Here is a tiny trained network, its code and every weight. The questions are about switching its units off for an input and a target symbol, where a switched-off unit gives its printed mean instead of its output.

import numpy as np


def w(rows, s, z=0):
    codes = np.array(rows[::2]) - 128.0
    scale = np.full(codes.shape[1], s)
    scale[-1] = z or s
    return codes * scale


def norm(h):
    return h / np.sqrt((h * h).mean(-1, keepdims=True) + 1e-5)


def f(y):
    return y / 2 * (1 + np.tanh(0.7978845608 * (y + 0.044715 * y**3)))


def softmax(a):
    e = np.exp(a - a.max(-1, keepdims=True))
    return e / e.sum(-1, keepdims=True)


def log_softmax(a):
    a = a - a.max(-1, keepdims=True)
    return a - np.log(np.exp(a).sum(-1, keepdims=True))


def net(x, mask):
    ids = ['αβγδεζθλμξπσψω'.index(c) for c in x.split()]
    T = len(ids)
    res = E[ids] + P[:T]
    r = norm(res)
    for j in range(3):
        rows = slice(2 * j, 2 * j + 2)
        q, k, v = (r @ M[0][rows].T for M in (Q, K, V))
        z = softmax(np.where(np.tri(T) > 0, q @ k.T / 2**0.5, -1e9)) @ v
        o = O[0][rows]
        res = res + np.where(mask[j], z, o[:, -1]) @ o[:, :-1]
    y = f(norm(res) @ A[0][:, :-1].T + A[0][:, -1])
    res = res + np.where(mask[3:19], y, B[0][:, -1]) @ B[0][:, :-1]
    return log_softmax(norm(res)[-1] @ U[:, :-1].T + U[:, -1])


Q, K, V, O, A, B = {}, {}, {}, {}, {}, {}
E = w([
[154,127,134],'α',
[94,99,199],'β',
[152,129,143],'γ',
[111,99,129],'δ',
[228,175,242],'ε',
[136,174,178],'ζ',
[255,97,236],'θ',
[53,77,111],'λ',
[105,93,226],'μ',
[9,101,92],'ξ',
[104,103,201],'π',
[109,170,201],'σ',
[159,156,195],'ψ',
[108,69,144],'ω',
],0.0064)
P = w([
[125,100,58],'0',
[60,80,154],'1',
[69,8,123],'2',
[188,17,187],'3',
[4,254,65],'4',
[122,36,223],'5',
[56,195,243],'6',
[153,29,182],'7',
[25,242,160],'8',
[150,16,173],'9',
[25,184,165],'10',
],0.0077)
Q[0] = w([
[139,173,38],'head 1',
[60,248,129],'head 1',
[111,49,143],'head 2',
[80,180,63],'head 2',
[182,201,91],'head 3',
[85,199,139],'head 3',
],0.017)
K[0] = w([
[23,220,178],'head 1',
[115,82,252],'head 1',
[220,105,67],'head 2',
[122,193,179],'head 2',
[60,133,192],'head 3',
[150,149,221],'head 3',
],0.016)
V[0] = w([
[206,255,83],'head 1',
[85,218,226],'head 1',
[102,63,110],'head 2',
[145,96,173],'head 2',
[92,95,223],'head 3',
[168,150,179],'head 3',
],0.018)
O[0] = w([
[35,247,179,10],'head 1',
[67,52,251,39],'head 1',
[82,64,88,177],'head 2',
[119,94,182,153],'head 2',
[59,60,65,172],'head 3',
[91,156,75,135],'head 3',
],0.013,0.012)
A[0] = w([
[121,108,107,155],'neuron 1',
[9,103,82,135],'neuron 2',
[137,125,126,163],'neuron 3',
[134,188,92,61],'neuron 4',
[121,174,119,58],'neuron 5',
[164,120,75,109],'neuron 6',
[179,126,40,107],'neuron 7',
[149,117,89,66],'neuron 8',
[160,141,149,143],'neuron 9',
[148,133,107,127],'neuron 10',
[185,96,156,190],'neuron 11',
[141,164,110,37],'neuron 12',
[135,145,127,122],'neuron 13',
[160,119,82,110],'neuron 14',
[137,225,118,2],'neuron 15',
[141,128,126,72],'neuron 16',
],0.015,0.0017)
B[0] = w([
[153,107,170,163],'neuron 1',
[177,181,206,197],'neuron 2',
[130,118,129,137],'neuron 3',
[162,55,120,144],'neuron 4',
[107,67,143,134],'neuron 5',
[64,154,163,206],'neuron 6',
[17,210,174,254],'neuron 7',
[94,143,165,174],'neuron 8',
[132,127,132,126],'neuron 9',
[132,142,150,147],'neuron 10',
[164,59,104,171],'neuron 11',
[153,102,125,129],'neuron 12',
[119,119,121,126],'neuron 13',
[72,142,167,195],'neuron 14',
[161,3,119,169],'neuron 15',
[125,112,134,127],'neuron 16',
],0.02,0.0082)
U = w([
[139,193,77,192],'α',
[137,47,20,92],'β',
[121,156,91,255],'γ',
[81,156,122,73],'δ',
[122,90,236,193],'ε',
[227,108,144,221],'ζ',
[115,208,249,121],'θ',
[91,174,101,75],'λ',
[138,67,65,60],'μ',
[60,158,35,99],'ξ',
[131,49,82,128],'π',
[201,85,115,134],'σ',
[146,98,94,50],'ψ',
[56,133,72,117],'ω',
],0.012,0.0029)

Each question gives the input, a string of symbols that net reads in full, and the target symbol t.
The units are the heads (2 rows each of Q, K, V and O) and the neurons (one row each of A and B). Each row of codes is followed by its name. A weight is (code - 128) times the scale printed after its matrix; where a second scale follows, it is the last column's (O, A, B and U).
mask holds one flag per unit, heads first, then neurons. A switched-off unit (its flag False) gives its mean, the last column of its rows in O or B, instead of its output. The means were averaged over made-up inputs and are rounded, as every weight is.
A unit's drop is (log p(t) with every unit on - log p(t) with that unit switched off) / (log p(t) with every unit on - log p(t) with every unit switched off).
The circuit of an input: a set's keep is (log p(t) with only the set's units on - log p(t) with every unit switched off) / (log p(t) with every unit on - log p(t) with every unit switched off). Starting from the 12 units with the biggest drops (on a tie, the unit counted first), units are removed one at a time, each time the one whose removal leaves the highest keep (on an exact tie, the one counted first), for as long as the keep stays at least 0.8.
circuit, biggest first: the units of the circuit, biggest drop first
unit that matters most: the unit with the biggest drop
k most important neurons: the k neurons with the biggest drops, biggest first
which heads matter: for each layer, one digit per head in row order, 1 if its drop is at least 0.15 and else 0, layers parted by /
drop of u: that unit's drop, to one decimal
input ε π α β ε λ γ ξ λ α, target θ: circuit, biggest first -> head 1
input ε ε ε ε μ, target ε: 2 most important neurons -> neuron 2; neuron 7
input ω θ ε θ θ β ε ω ζ γ, target ξ: circuit, biggest first -> head 1; neuron 7
input ω ξ ω ε π ζ ψ ε ε β δ, target ε: which heads matter -> 111
input δ ε ω ε ε ε ε ε γ β β, target ε: which heads matter -> 101
input ζ ε δ, target ζ: which heads matter -> 001
input π θ γ ζ ε δ, target β: which heads matter -> 100
input ζ ε ε ε π ε γ ζ, target ζ: which heads matter -> 001
input ω ε ψ ε θ ε λ, target ε: which heads matter -> 101
input θ π π, target θ: which heads matter -> 000
input ω λ π π, target ξ: which heads matter -> 110
input ε ω α, target ε: circuit, biggest first -> head 1; head 2; neuron 15; neuron 7
input ζ ε ω ε ω ε π β ω μ, target ζ: circuit, biggest first -> head 3; neuron 7
input ε δ π γ θ ε γ ε ε ζ, target θ: circuit, biggest first -> head 1
input ε ε ω, target ε: 2 most important neurons -> neuron 15; neuron 7
input λ ε ζ ε ζ, target ε: which heads matter -> 100
input ε ε π β π, target ε: which heads matter -> 101
input γ ε γ ω ε θ δ ε ε π ξ, target ε: 2 most important neurons -> neuron 2; neuron 7
input ε ε γ, target ε: which heads matter -> 111
input ω ω ζ ζ α ζ θ ε ζ ω, target ξ: unit that matters most -> head 1
input ω α β ε ε ε ξ π π ε, target ξ: 2 most important neurons -> neuron 7; neuron 2
input ε π ε μ θ μ ε ε ω ε, target θ: drop of head 1 -> 0.5
